Here is a tiny trained network, its code and every weight. The questions are about switching its units off for an input and a class, where a switched-off unit gives its printed mean instead of its output.

import numpy as np


def w(rows, s, z=0):
    codes = np.array(rows[::2]) - 128.0
    scale = np.full(codes.shape[1], s)
    scale[-1] = z or s
    return codes * scale


def f(y):
    return np.maximum(y, 0)


def log_softmax(a):
    a = a - a.max(-1, keepdims=True)
    return a - np.log(np.exp(a).sum(-1, keepdims=True))


def net(x, mask):
    res = np.array(x, float).reshape(1, 5) / 4 @ E
    y = f(res @ A[0][:, :-1].T + A[0][:, -1])
    res = res + np.where(mask, y, B[0][:, -1]) @ B[0][:, :-1]
    return log_softmax(res[-1] @ U[:, :-1].T + U[:, -1])


A, B = {}, {}
E = w([
[62,122,215,46,109,136,122,106,199,39,182],'x0',
[170,84,185,82,152,135,196,136,174,128,160],'x1',
[198,57,148,188,209,147,141,180,146,163,98],'x2',
[111,169,160,126,125,146,2,98,155,247,91],'x3',
[110,131,161,153,158,99,57,200,171,60,69],'x4',
],0.0099)
A[0] = w([
[130,204,111,149,59,110,122,114,117,135,130,123],'neuron 1',
[153,60,90,179,168,127,218,153,37,111,131,180],'neuron 2',
[167,169,191,182,146,93,38,39,129,131,72,197],'neuron 3',
[48,174,106,136,2,123,83,96,144,115,156,159],'neuron 4',
[64,109,58,127,83,129,90,144,105,203,167,252],'neuron 5',
[158,149,81,180,176,182,160,200,133,165,104,198],'neuron 6',
[98,151,218,119,135,55,163,164,179,56,126,206],'neuron 7',
[110,144,181,145,138,128,96,95,165,121,50,195],'neuron 8',
[71,190,83,122,64,125,117,90,81,138,129,120],'neuron 9',
[96,166,148,125,143,147,146,147,220,59,114,122],'neuron 10',
[199,126,118,132,94,83,228,116,82,141,108,172],'neuron 11',
[188,117,137,175,135,147,31,174,173,182,141,116],'neuron 12',
],0.0096,0.0038)
B[0] = w([
[148,180,31,210,105,154,26,193,85,167,86,172],'neuron 1',
[154,175,90,238,225,162,133,35,232,79,114,249],'neuron 2',
[90,119,180,103,168,159,61,198,3,210,129,205],'neuron 3',
[108,196,119,129,26,215,155,113,21,20,103,210],'neuron 4',
[131,183,173,145,148,161,126,94,158,237,135,200],'neuron 5',
[162,120,167,180,149,122,66,75,213,118,29,227],'neuron 6',
[63,129,77,46,109,137,103,59,182,44,254,219],'neuron 7',
[23,69,194,100,70,129,79,126,107,93,73,180],'neuron 8',
[164,211,90,164,101,174,133,126,56,135,116,195],'neuron 9',
[74,71,84,59,95,120,73,159,155,106,144,188],'neuron 10',
[188,128,166,242,99,108,100,95,194,151,109,214],'neuron 11',
[129,103,173,129,198,98,56,204,150,158,89,212],'neuron 12',
],0.0073,0.014)
U = w([
[208,146,116,201,211,130,196,113,250,120,101,222],'0',
[175,112,128,61,161,15,224,149,73,122,100,5],'1',
[2,50,111,13,103,143,74,133,165,13,197,170],'2',
[93,76,191,92,188,137,75,194,145,209,86,47],'3',
[172,78,196,83,72,109,168,106,171,208,191,128],'4',
[104,242,97,110,57,193,123,133,63,129,93,58],'5',
],0.0074,0.0023)

Each question gives the input, the list of numbers given to net, and the class t.
The units are the neurons (one row each of A and B). Each row of codes is followed by its name. A weight is (code - 128) times the scale printed after its matrix; where a second scale follows, it is the last column's (A, B and U).
mask holds one flag per neuron, in row order. A switched-off neuron (its flag False) gives its mean, the last column of its row in B, instead of its output. The means were averaged over made-up inputs and are rounded, as every weight is.
A unit's drop is (log p(t) with every unit on - log p(t) with that unit switched off) / (log p(t) with every unit on - log p(t) with every unit switched off).
The circuit of an input: a set's keep is (log p(t) with only the set's units on - log p(t) with every unit switched off) / (log p(t) with every unit on - log p(t) with every unit switched off). Starting from all 12 units, units are removed one at a time, each time the one whose removal leaves the highest keep (on an exact tie, the one counted first), for as long as the keep stays at least 0.8.
circuit, biggest first: the units of the circuit, biggest drop first
unit that matters most: the unit with the biggest drop
k most important neurons: the k neurons with the biggest drops, biggest first
drop when u is switched off: that unit's drop, to one decimal
input [-2,-4,-1,4,6], class 3: unit that matters most	neuron 12
input [8,-8,8,2,-6], class 3: circuit, biggest first	(neuron 7; neuron 2)
input [-8,-2,6,7,-6], class 3: 2 most important neurons	(neuron 3; neuron 12)
input [8,-4,-6,4,0], class 5: 2 most important neurons	(neuron 4; neuron 9)
input [-8,-4,2,3,0], class 3: 2 most important neurons	(neuron 3; neuron 12)
input [1,6,-8,-8,-8], class 0: 2 most important neurons	(neuron 11; neuron 2)
input [-7,-4,1,7,-8], class 3: 2 most important neurons	(neuron 12; neuron 3)
input [5,0,-7,8,4], class 5: 2 most important neurons	(neuron 4; neuron 9)
input [-6,-1,-1,6,-3], class 3: 2 most important neurons	(neuron 12; neuron 3)
input [6,-3,8,4,5], class 2: 3 most important neurons	(neuron 7; neuron 8; neuron 10)
input [1,-6,0,-4,4], class 2: drop when neuron 6 is switched off	0.0
input [5,3,3,7,5], class 2: drop when neuron 8 is switched off	0.1
input [7,1,4,7,0], class 2: drop when neuron 8 is switched off	0.2
input [4,7,4,6,5], class 2: circuit, biggest first	(neuron 7)
